Each row of numbers belongs to one of the elements below and depends on some of the facts about them. Some rows are named. Which element is each other row?

Facts:
γ:
badrel graklobran difler delabu gritem drube
bepan libis pesa tekin
bizis limu zuta fluklol sorul feskaval ponu braklas
bralaplim resto skoflir sases
bruzabal fledrus
drobri puplagrek futes plodak gogres
fivel klime
fofli zavitril driskos veleplis sulubrul fletin
gronen dazak
klisamu trero zifer flilan trogo bosem triflum flubritros
lide gimokler stenes kaba stiflem drapom zufo gepluzo zufal gilir bemas
lubru plesti fline bekleska
miplen tetrak fluzes
mistu budrel
musti dudrok fanam skage grapligrik
nafibrak ruma
pagres bristom
petisuk gekel kaplim
pevu sistil skuflilol druflil dela dronorar penu risam stodim rifi kleplir
pitun plisel
plisken vukli falu
silor pezo grudruk beklus
skodru stilo
stedrofe fidrus fuflol mataklo
stimun vidrem vuker
trelin paman troflek
vovir drobe
zegan gife
zuflu nugir daplebrik dibam gunas klibrel mobul skobrobrel skapam plesor
Λ a <- badrel,budrel,dazak,dela,delabu,difler,drobe,fidrus,fledrus,fofli,fuflol,gilir,gritem,kleplir,klime,klisamu,klufin,libis,limu,paman,penu,pevu,pezo,plisken,ruma,silor,stedrofe,tekin,trater,triflum,trogo,veleplis,vukli
Λ c <- bekleska,beklus,bepan,flage,grudruk,lubru,mataklo,petisuk,sistil,skoflir,zifer
Λ e <- bemas,dibam,drapom,drobri,fanam,flubritros,gimokler,gogres,graklobran,gunas,kaba,kaplim,lide,mobul,nafibrak,nugir,skapam,stenes,zuflu,zufo
Λ f <- bizis,daplebrik,driskos,dronorar,falu,feskaval,puplagrek,rifi,risam,skodru,sorul,stiflem,zuta
Λ b <- bosem,bristom,druflil,fivel,fluzes,gepluzo,miplen,pagres,skuflilol,stilo,tetrak,trero
Λ d <- bralaplim,drube,fletin,flilan,fline,futes,mistu,plodak,resto,sases,skobrobrel,sulubrul,vovir,zavitril,zufal
Λ g <- gekel,plesor,plisel,stodim
{badrel,delabu,difler,drube,graklobran,gritem} π klibrel
{bekleska,fline,lubru,plesti} π tokir
{beklus,grudruk,pezo,silor} π gife
{bemas,drapom,gepluzo,gilir,gimokler,kaba,lide,stenes,stiflem,zufal,zufo} π ponu
{bepan,libis,pesa,tekin} π kiduklo
{bizis,braklas,feskaval,fluklol,limu,ponu,sorul,zuta} π tristo
{bosem,flilan,flubritros,klisamu,trero,triflum,trogo,zifer} π musti
{bralaplim,resto,sases,skoflir} π gronen
{bristom,pagres} π vidrem
{bruzabal,fledrus} π trapubrek
{budrel,mistu} π braklas
{daplebrik,dibam,gunas,klibrel,mobul,nugir,plesor,skapam,skobrobrel,zuflu} π skikla
{dazak,gronen} π gufupel
{dela,dronorar,druflil,kleplir,penu,pevu,rifi,risam,sistil,skuflilol,stodim} π trelin
{driskos,fletin,fofli,sulubrul,veleplis,zavitril} π pesa
{drobe,vovir} π zegan
{drobri,futes,gogres,plodak,puplagrek} π dudrok
{dudrok,fanam,grapligrik,musti,skage} π destus
{falu,plisken,vukli} π grapligrik
{fidrus,fuflol,mataklo,stedrofe} π plesti
{fivel,klime} π vuker
{flage} π fluklol
{fluzes,miplen,tetrak} π vugu
{gekel,kaplim,petisuk} π stimun
{gife,zegan} π biton
{klufin} π pitun
{nafibrak,ruma} π bruzabal
{paman,trelin,troflek} π zafan
{pitun,plisel} π zulis
{skodru,stilo} π skage
{stimun,vidrem,vuker} π dugar
{trater} π troflek

Some rows with their names:
56 34 -191 66 -178 274 -136 165 -157 -95 -16 -38 180 83 8 95 -10 44 153 -181 237 -15 157 317 74 -85 -251 -71 -350 90 434 -223 10 107 25 -249 -84 -9 75 -111 -156 -131: fledrus
65 29 -193 52 -180 271 -149 167 -150 -110 -23 -50 185 84 7 86 -36 50 165 -201 248 -17 133 304 67 -75 -263 -48 -369 102 440 -215 -16 118 33 -253 -100 -29 80 -113 -157 -131: dazak
-100 -139 -198 97 -59 132 -94 178 -126 -122 -3 -72 40 -7 205 -55 -59 186 41 -47 73 136 48 93 41 -143 -238 -160 -238 194 456 -275 -144 -89 72 -107 20 -111 42 142 -164 -153: libis
73 -59 -186 150 -146 347 -265 201 -262 -85 71 -148 242 193 50 27 -6 111 60 -128 102 11 82 306 15 21 -224 -268 -268 154 393 -93 -51 128 -25 -205 -53 -3 82 -140 9 25: triflum
16 -163 -138 90 -145 302 -110 158 -149 -174 -120 -122 -41 -8 87 100 -35 -44 7 -103 95 136 253 57 240 -57 -125 -181 -20 245 441 -202 66 53 52 -153 0 19 -4 10 -53 -213: difler
161 -19 -173 78 12 -141 -133 34 49 73 78 -63 355 279 -178 30 196 27 -174 53 -90 -170 -43 111 -54 169 66 137 200 -96 -82 96 54 28 -295 -52 222 201 51 -188 145 65: stilo
-122 -284 -50 43 95 -345 -55 -7 207 -68 -41 -39 -101 179 92 -45 6 22 -165 155 -152 -15 -107 -174 -5 10 157 101 346 -72 -133 56 -66 -83 -173 65 250 60 -101 184 121 -41: miplen
93 -109 -140 111 43 -158 -159 49 32 60 71 -93 271 297 -93 -8 139 28 -205 111 -151 -109 -88 65 -65 181 93 44 270 -61 -107 131 4 9 -294 -21 242 176 12 -107 227 111: bosem
150 -37 -128 -64 -31 -216 -76 3 200 -27 -27 16 242 199 -195 73 96 -55 -13 -13 47 -180 -38 103 -6 61 14 322 84 -179 -59 33 48 42 -243 -100 145 164 42 -124 17 -21: bristom
100 -36 -197 53 -94 18 -107 -133 245 -4 1 150 -69 148 -88 82 103 180 132 -61 59 33 -115 24 -109 3 3 379 259 -289 140 -252 137 166 -181 -162 -67 -33 134 -303 -58 -102: beklus
-100 -177 -203 -65 -53 -73 82 192 24 75 -74 -95 -208 -104 83 -339 9 290 -12 150 72 199 -236 -59 10 47 -340 -133 113 104 365 -98 -114 -142 29 -32 104 -198 149 206 -128 -437: zavitril
47 3 -282 -80 -97 5 90 215 6 144 -51 -83 24 -93 -57 -279 75 255 38 83 151 117 -190 94 -4 88 -366 -59 -33 75 415 -139 -53 -90 -9 -127 74 -122 238 14 -206 -449: sulubrul
-138 -285 -29 -120 -115 -5 -27 123 39 -84 -189 -150 -442 32 105 -239 -134 111 122 83 174 203 -242 -22 42 39 -254 -134 150 30 220 80 -112 29 75 -65 -24 -182 59 177 -11 -393: bralaplim
155 17 -142 126 -231 295 -180 194 -146 37 11 -249 258 265 -170 -132 90 -86 1 -66 89 1 55 347 -54 256 -231 -190 -245 138 283 72 -58 101 -126 -83 59 108 107 -41 -58 54: gogres
-165 -60 116 166 -222 181 -67 175 55 41 -56 -120 -240 284 163 -225 -86 -13 14 -85 131 70 78 183 -36 16 -1 -304 -143 164 116 -24 -191 -74 62 -12 144 112 -109 306 -43 -159: stenes
129 16 -134 -45 -274 219 -131 149 -10 -55 -100 -162 138 188 -213 -105 -2 -199 164 -147 260 -4 58 327 19 113 -282 9 -370 55 301 0 -74 130 -34 -127 -54 59 116 34 -198 -63: kaplim
30 -152 -89 70 -192 219 -64 149 -42 -67 -137 -242 -54 124 -69 -124 -11 -193 -48 -9 58 144 116 74 132 151 -128 -177 -42 236 313 16 -21 0 -40 0 106 90 15 172 -117 -130: dibam
51 133 -61 186 -49 -351 81 -126 159 162 26 -197 -55 345 -171 36 164 -176 4 200 -87 -40 -197 85 -157 372 116 307 126 -331 -6 208 161 108 -455 186 119 18 -48 -87 -170 4: rifi
-150 -88 -236 -68 197 -225 19 111 57 1 -1 140 183 -255 21 -28 255 309 -155 47 -39 -176 -90 -72 -117 -154 -197 197 177 29 37 -221 50 -121 -77 -69 247 13 225 27 -241 -191: pesa
-245 -257 -98 -62 84 -114 -136 24 71 -110 -181 83 -138 -58 104 60 127 110 -3 -123 8 -357 -55 -98 -75 -110 -135 189 255 -29 -113 -10 19 123 -21 -72 152 19 78 -23 -147 -144: zulis

Name these rows:
No name comes twice in this set of rows, the named rows included.
-215 -289 -82 -148 54 -94 -177 13 132 -174 -225 95 -166 -57 73 43 87 71 81 -166 86 -356 -71 -92 -56 -153 -175 246 219 -64 -113 2 -4 192 13 -109 83 21 91 -32 -147 -123 : dugar
-304 -183 -84 -1 132 -267 -69 -49 20 -94 -138 14 -202 -8 164 145 133 91 22 -53 -8 -369 -82 -75 -110 -84 -101 205 184 -131 -90 64 98 209 -133 2 69 -67 8 -25 -217 -114 : zafan
-77 -283 -101 114 -92 273 -117 154 -135 -228 -137 -128 -169 -26 200 65 -108 -20 2 -73 43 188 219 -56 234 -79 -81 -251 59 266 403 -181 21 18 82 -89 36 -28 -53 154 -20 -214 : badrel
-27 82 26 12 -233 144 6 199 41 132 -102 -4 -273 181 25 -211 3 184 113 -89 316 -6 -47 227 6 22 -151 -178 5 -22 154 -23 -2 52 73 -196 23 9 27 -15 19 -489 : zufal
75 52 -289 90 -109 219 -97 195 -143 -32 43 -33 284 17 20 20 34 159 89 -141 161 25 126 259 42 -87 -283 -73 -367 144 523 -309 -40 -10 11 -225 -24 -65 141 -41 -238 -156 : tekin
-265 -157 -77 210 -11 -103 -48 19 -242 -202 -16 -172 -280 176 414 146 -146 86 118 53 74 109 26 112 54 -83 -122 -206 -256 13 412 -49 -15 122 -58 0 -148 -279 -181 174 -178 -66 : pevu
-185 -236 -19 -184 88 -149 -153 24 144 -228 -166 139 -122 -87 18 77 80 75 54 -77 152 -223 -86 -11 -55 -193 -160 266 163 -90 -155 4 48 170 -27 -152 48 20 118 -19 -106 -128 : vidrem
-172 -320 -77 92 19 -127 -123 -143 284 -110 -54 80 -442 118 178 3 -35 251 60 60 -64 195 -240 -223 -104 -70 123 206 491 -227 81 -196 -2 47 -105 -20 -1 -129 21 0 49 -97 : lubru
-192 -225 -231 123 7 52 -57 204 -120 -98 6 -64 -11 -69 301 -128 -84 267 -18 12 0 191 4 -37 26 -184 -232 -230 -180 263 491 -330 -219 -211 88 -44 89 -167 57 281 -171 -176 : fofli
-105 -283 -32 148 -122 160 -190 150 -117 -67 -38 -307 -92 246 95 -236 -58 -64 -40 67 -26 158 -48 99 -31 188 -137 -335 -43 214 210 135 -208 2 -24 68 90 9 16 266 35 54 : drobri
-12 130 -200 182 -96 22 -53 42 -270 -79 28 -117 101 214 124 244 12 20 181 -67 203 -49 110 362 33 -20 -200 -40 -466 -56 489 -110 120 227 -146 -162 -197 -180 -40 -135 -275 -74 : kleplir
158 25 -155 72 -243 289 -68 175 -54 1 -110 -213 145 118 -199 -54 73 -243 0 -80 120 55 186 217 114 200 -170 -76 -142 191 348 2 55 76 -78 -87 73 155 70 23 -165 -145 : skapam
-119 24 -151 178 -55 -8 -56 17 -273 -137 24 -147 -62 193 235 202 -66 55 152 -14 122 12 81 267 33 -40 -175 -101 -376 -22 456 -96 72 160 -114 -106 -161 -216 -85 8 -232 -65 : penu

Now the same elements, written a new way:
Named rows:
207 242 -292 73 144 291 142 -77 302 73 414 -75 -50 -217 107 159 188 -308 182 300 -453 -457 -57 -394 -185 171 -213 206 238 298 170 310: sulubrul
-56 -311 -325 703 -184 210 147 44 198 -276 347 109 242 -605 102 -30 -25 262 52 -37 -307 -192 -194 -379 -57 -249 161 357 328 305 274 360: dronorar
105 -138 -307 -30 -56 248 58 -223 38 -218 424 -123 -48 -441 7 -21 202 -154 172 394 -367 86 -192 -331 122 -174 -191 397 238 165 106 344: zuflu
107 -126 -336 -40 -34 249 57 -200 35 -186 430 -112 -51 -443 27 -8 201 -150 176 342 -367 91 -189 -352 146 -166 -189 392 220 185 122 330: nugir
43 119 -205 115 12 267 137 -269 177 8 154 24 96 -124 150 216 87 -73 273 286 -320 -29 -40 -403 -486 71 269 216 163 42 -3 356: libis
61 351 -324 786 -169 190 166 -193 -40 -50 50 -67 335 -264 106 -15 11 186 172 113 -301 -489 -338 -366 -95 248 -380 281 179 264 325 252: skuflilol
78 197 -533 19 77 358 106 -158 74 -91 594 -66 -94 -617 89 27 36 -15 245 159 -391 48 -147 -397 333 -390 -59 246 88 194 295 364: zufo
55 -87 -253 -194 102 243 115 -298 95 85 -8 -89 124 -123 109 197 139 -25 313 186 -227 -189 -110 -348 -569 -107 312 243 96 110 149 481: klisamu
97 153 -331 458 -77 134 101 -17 102 -54 61 41 401 -315 15 279 215 58 429 237 -244 -348 -354 -320 -130 146 -83 128 429 355 38 419: gekel
179 51 -427 -96 199 362 137 27 137 185 383 -165 -1 -250 232 211 260 -178 290 170 -412 -209 -125 -401 129 204 -408 299 216 343 232 376: skobrobrel
-21 91 -457 119 103 257 130 -214 121 2 458 -88 152 -586 41 188 53 -132 457 421 -407 -343 -322 -296 303 -181 -69 241 229 432 60 313: tristo
105 38 -526 499 9 256 178 111 210 261 280 81 323 -278 135 365 318 130 461 -145 -277 -177 -388 -383 150 195 -268 265 254 151 125 322: plesor
29 -2 -319 20 64 149 108 -229 80 -98 347 -45 189 -543 36 150 174 -188 431 534 -411 -351 -276 -319 27 -88 -128 277 326 583 -26 330: zegan
-53 -292 -371 720 -142 232 161 81 208 -187 396 128 242 -606 124 -8 -15 292 61 -141 -316 -176 -196 -409 26 -251 123 363 272 334 304 350: risam
-63 -73 -406 196 113 168 146 -227 99 30 391 -35 202 -573 71 117 135 -75 344 459 -442 -402 -238 -298 53 -22 -199 327 281 575 91 298: troflek
217 12 -352 337 -145 170 83 23 119 -243 371 -88 -35 -382 -152 -249 81 -48 118 231 -291 -67 -182 -393 329 -193 -86 239 352 574 254 394: grudruk
39 60 -192 19 -5 253 104 -250 38 -49 63 -23 159 -173 177 215 71 -39 327 338 -289 27 -47 -406 -427 79 274 197 218 187 3 434: silor
49 -46 -251 -140 100 252 124 -279 91 96 29 -57 123 -137 135 194 107 -13 325 174 -245 -146 -98 -378 -515 -68 310 244 94 116 138 467: vukli
201 445 -323 535 -242 189 142 -146 -8 -127 74 -65 273 -208 63 82 66 47 318 48 -269 -412 -417 -417 -24 112 -308 249 153 210 214 259: fluzes
111 -173 -330 -70 -68 267 65 -193 31 -181 435 -129 -72 -417 25 7 254 -149 193 342 -370 144 -212 -333 183 -123 -237 438 225 131 99 321: graklobran

Which element is each row?
No name comes twice in this set of rows, the named rows included.
125 -124 -368 -37 -6 261 68 -170 46 -148 494 -79 -62 -453 65 -9 212 -129 193 246 -377 131 -176 -386 194 -172 -221 398 172 201 145 322 : dibam
124 -116 -382 -20 26 273 80 -152 56 -107 509 -63 -46 -455 95 -4 206 -109 200 201 -374 141 -184 -393 176 -183 -243 395 147 209 160 323 : gunas
124 263 -335 -121 64 357 105 -124 107 -47 262 -276 2 -316 60 172 57 -205 260 549 -402 -414 -126 -266 -6 75 -150 155 354 318 225 442 : mistu
21 270 -497 78 111 436 189 -132 112 254 309 14 92 -298 313 325 -20 144 413 -25 -330 120 -46 -458 -50 -109 258 155 18 33 187 399 : gilir
57 -81 -368 458 -253 284 139 73 216 -346 378 74 152 -606 17 84 -27 171 226 -48 -276 -104 -300 -387 145 -458 274 276 304 174 191 390 : feskaval
39 19 -304 -5 64 124 95 -211 45 -127 325 -36 206 -556 45 143 177 -192 449 510 -399 -306 -277 -348 58 -86 -139 252 337 673 -33 363 : stimun
65 -84 -352 424 -292 278 133 59 212 -383 359 55 158 -610 -1 79 -42 154 208 -2 -275 -124 -302 -373 144 -461 277 282 334 133 181 401 : sorul
48 -57 -247 -153 74 244 116 -297 92 80 3 -73 138 -140 126 207 115 -25 317 217 -245 -152 -97 -354 -549 -64 317 241 109 97 114 464 : plisken
60 178 -408 -37 -56 321 69 -265 36 -260 460 -142 -77 -578 -34 -10 13 -82 191 441 -371 -8 -171 -295 184 -368 24 236 227 139 228 371 : lide
51 -155 -383 -185 150 137 115 -273 142 42 271 -88 145 -484 -50 140 234 -179 423 367 -352 -557 -332 -265 -116 -264 -87 324 198 496 141 375 : musti

The same elements again, as new rows of numbers:
Some elements and their rows:
13 -193 61 37 -583 60 -296 234 -406 -133 -89 -292 13 -346 65 91 397 -136 194 -310 -122 -117 -157 -207 -482 473 -286 -218 24: vuker
86 -52 60 -24 57 193 161 96 -169 343 22 187 173 -88 23 44 24 54 -125 -51 86 -217 134 -307 189 293 -95 -270 166: beklus
-183 46 -17 486 -556 -286 -251 292 -408 -208 29 -254 -131 -345 136 318 458 -188 -16 -310 -80 191 -256 -179 -248 514 -384 121 -429: ponu
207 -115 52 -225 -119 -167 -289 118 -106 263 63 322 -354 7 -55 285 -274 -224 -503 -171 306 -246 212 -160 -116 -108 131 -69 13: nugir
-78 -226 -71 -296 -479 188 -263 -1 -478 -259 159 -102 -233 349 -180 -164 -196 -51 -227 -238 -128 101 -125 -149 169 -138 200 298 -164: zavitril
-252 523 -187 160 486 -16 578 -285 312 -334 95 -272 301 366 297 -32 -94 343 125 450 -374 210 37 170 218 -283 -280 -144 205: triflum
129 -84 119 -154 -43 183 128 27 -137 404 -15 194 189 -82 73 -32 8 23 -136 -71 41 -293 183 -258 114 247 -58 -241 191: grudruk
256 -306 -400 -204 184 209 383 8 484 464 186 476 63 -238 -97 -234 -199 268 -293 247 389 182 288 -113 112 -132 -79 -189 172: stilo
310 -162 51 -285 -224 -100 -275 70 -36 292 23 347 -349 41 10 217 -326 -244 -484 -213 255 -325 223 -96 -195 -117 177 -52 -3: zuflu
57 -53 113 -212 -410 131 -263 -106 -314 -187 -72 -225 -99 145 -99 -116 -90 -174 -333 -274 -9 -42 134 11 -178 -273 164 212 48: resto
-109 273 160 -300 458 93 408 -501 384 -105 -153 -179 317 367 338 -292 -273 128 554 409 -456 -98 -336 312 188 -297 271 40 249: dazak
76 -259 -115 -73 -618 -9 -265 213 -437 -76 -127 -302 -48 -336 169 -18 386 -70 192 -339 -196 -101 -140 -57 -460 404 -241 -120 -93: plesti
226 -56 192 -259 -228 247 137 -106 14 471 -93 304 205 -114 72 -226 -69 -60 -29 -199 21 -397 166 -266 -169 41 29 -318 240: petisuk
-93 228 154 -240 404 120 404 -500 338 -129 -161 -215 312 364 354 -291 -276 140 549 382 -478 -104 -347 311 221 -312 273 55 225: ruma
8 -167 -166 -187 -71 78 -203 161 643 -286 211 443 -343 107 -495 -129 -315 83 -424 -46 528 269 304 -26 -198 -292 256 203 156: puplagrek
280 158 263 -94 -53 196 -250 96 -57 128 203 262 -306 -55 -370 202 -272 -207 -469 -285 407 -98 116 -395 -192 21 -87 -73 213: kaplim
-154 -282 151 -97 287 264 471 -389 272 361 -119 -23 399 -207 220 -380 -21 57 506 -39 -245 -117 90 -233 140 -236 223 -324 236: gekel
424 -335 167 231 334 16 231 134 190 503 68 447 324 -257 -568 -96 -256 220 8 272 473 -183 237 417 286 61 170 -82 -36: skuflilol
496 -208 178 5 -25 -188 61 59 -315 495 -103 232 337 -152 -367 -155 -157 244 74 90 311 -508 160 518 -132 31 17 -41 -46: sistil
-60 351 -176 -282 408 24 505 -499 400 -171 -19 -202 282 349 372 -377 -260 306 334 448 -382 128 -76 399 -121 -306 110 11 238: vukli

Name these rows:
No name comes twice in this set of rows, the named rows included.
-114 358 223 144 485 -78 287 -419 216 -29 -197 -273 367 371 233 -240 -282 325 609 451 -419 -125 -354 581 251 -335 214 166 202 : trater
-235 -267 -365 327 -564 -401 -288 406 -407 -278 -206 -330 -164 -340 275 330 406 -195 -58 -339 -255 -145 148 -156 -294 524 -286 -402 -355 : klibrel
-274 431 162 -104 423 68 309 -453 327 -121 -174 -210 249 356 353 -199 -281 239 521 441 -471 -15 -354 322 327 -276 226 85 225 : klufin
-69 -143 -412 205 -590 -149 -276 231 -400 -84 -70 -272 -176 -355 124 4 386 114 -46 -334 -182 144 55 32 -467 394 -451 -126 -111 : destus
-173 492 272 526 444 -117 -97 295 -188 -209 294 116 -329 -102 -417 367 413 -254 -581 5 428 260 81 -491 411 327 -359 204 -309 : bemas
-213 -289 176 509 503 48 560 147 -277 -101 45 -255 462 -253 -340 123 177 318 589 407 125 101 172 323 423 -51 -106 -273 -235 : stodim
450 -97 136 -252 -282 38 -289 7 -116 266 178 399 -345 39 -240 87 -270 -204 -490 -246 352 -85 101 -110 -210 -116 78 137 106 : nafibrak
-71 -168 -103 248 -582 -211 -291 273 -405 1 -64 -285 -122 -356 170 164 438 -151 99 -309 -189 113 -280 -25 -409 419 -270 119 -320 : fluklol
113 -163 -29 -214 -43 -256 -279 154 -22 250 -14 307 -370 -30 84 313 -272 -229 -541 -126 226 -414 249 -172 -68 -112 181 -202 -81 : graklobran
-181 443 -204 -67 475 11 564 -405 376 -309 86 -267 321 349 347 -213 -171 319 222 450 -400 227 18 272 131 -338 -133 -72 223 : trogo
447 -311 18 84 -583 -444 -313 253 -455 88 -189 -272 145 -330 -189 -102 332 23 387 -336 -11 -305 -120 554 -531 266 -154 7 -307 : trelin
30 -166 285 453 410 -184 -241 322 572 -321 122 237 -56 45 -688 239 -311 -6 -88 70 538 224 263 392 320 -107 271 244 -201 : dronorar
-314 -46 -80 138 147 -92 -257 210 -342 -307 -213 -266 -177 78 152 336 100 -220 -471 -147 -77 -180 294 -166 221 -180 175 -160 -212 : drube
-233 -262 75 -108 205 -10 -261 229 601 -232 -46 423 -337 160 -406 245 -321 -187 -270 0 502 199 298 -166 236 -190 304 123 -24 : daplebrik

